Below are the code and all the weights of a small trained network. Each question names an input and a class and asks about switching units off, where a switched-off unit gives its printed mean instead of its output.

import numpy as np


def w(rows, s, z=0):
    codes = np.array(rows[::2]) - 128.0
    scale = np.full(codes.shape[1], s)
    scale[-1] = z or s
    return codes * scale


def norm(h):
    return h / np.sqrt((h * h).mean(-1, keepdims=True) + 1e-5)


def f(y):
    return np.maximum(y, 0)


def log_softmax(a):
    a = a - a.max(-1, keepdims=True)
    return a - np.log(np.exp(a).sum(-1, keepdims=True))


def net(x, mask):
    res = np.array(x, float).reshape(1, 3) / 4 @ E
    u = 0
    for l in range(3):
        y = f(norm(res) @ A[l][:, :-1].T + A[l][:, -1])
        res = res + np.where(mask[u : u + 3], y, B[l][:, -1]) @ B[l][:, :-1]
        u += 3
    return log_softmax(norm(res)[-1] @ U[:, :-1].T + U[:, -1])


A, B = {}, {}
E = w([
[223,254,67,136],'x0',
[155,30,214,76],'x1',
[127,129,139,137],'x2',
],0.0047)
A[0] = w([
[106,123,61,185,248],'L0N1',
[253,155,201,115,94],'L0N2',
[99,123,110,97,168],'L0N3',
],0.0055,0.0018)
B[0] = w([
[49,254,201,99,252],'L0N1',
[112,172,4,17,247],'L0N2',
[123,129,238,123,164],'L0N3',
],0.0066,0.0029)
A[1] = w([
[255,200,143,128,250],'L1N1',
[115,208,115,176,40],'L1N2',
[64,87,95,153,100],'L1N3',
],0.0061,0.0018)
B[1] = w([
[169,23,55,166,252],'L1N1',
[254,180,121,199,216],'L1N2',
[157,216,52,119,160],'L1N3',
],0.0073,0.0036)
A[2] = w([
[53,191,68,115,141],'L2N1',
[3,116,60,145,71],'L2N2',
[92,200,130,90,255],'L2N3',
],0.006,0.0023)
B[2] = w([
[109,80,170,131,227],'L2N1',
[177,254,103,161,172],'L2N2',
[96,115,213,179,252],'L2N3',
],0.0089,0.0034)
U = w([
[64,175,222,193,153],'0',
[81,8,198,99,134],'1',
[197,193,98,213,6],'2',
[166,76,55,67,241],'3',
],0.016,0.0015)

Each question gives the input, the list of numbers given to net, and the class t.
The units are the neurons (one row each of A and B). Each row of codes is followed by its name. A weight is (code - 128) times the scale printed after its matrix; where a second scale follows, it is the last column's (A, B and U).
mask holds one flag per neuron, layer by layer. A switched-off neuron (its flag False) gives its mean, the last column of its row in B, instead of its output. The means were averaged over made-up inputs and are rounded, as every weight is.
A unit's drop is (log p(t) with every unit on - log p(t) with that unit switched off) / (log p(t) with every unit on - log p(t) with every unit switched off).
unit that matters most: the unit with the biggest drop
top k neurons: the k neurons with the biggest drops, biggest first
k most important neurons of layer l: the k neurons of layer l with the biggest drops, biggest first
drop of u: that unit's drop, to one decimal
input [2,8,-5], class 3: top neuron -> [L0N2]
input [0,-8,5], class 0: 2 most important neurons of layer 2 -> [L2N3 L2N1]
input [0,-8,6], class 0: top 2 neurons -> [L0N1 L2N3]
input [-6,-3,-8], class 0: top 2 neurons -> [L2N2 L1N1]
input [-5,-1,4], class 0: top 2 neurons -> [L1N1 L2N2]
input [-6,-2,2], class 0: top 2 neurons -> [L1N1 L2N2]
input [-6,0,-2], class 0: 2 most important neurons of layer 1 -> [L1N3 L1N1]
input [-1,-7,1], class 0: top 2 neurons -> [L0N1 L2N3]
input [-6,0,-8], class 0: top 3 neurons -> [L2N2 L1N3 L1N1]
input [0,1,-5], class 1: top 3 neurons -> [L1N2 L1N1 L0N1]
input [-7,-2,4], class 0: drop of L1N1 -> 0.2
input [-6,-1,6], class 0: drop of L1N1 -> 0.3
input [-7,-2,8], class 0: drop of L2N2 -> 0.3
input [1,2,4], class 3: unit that matters most -> L0N1
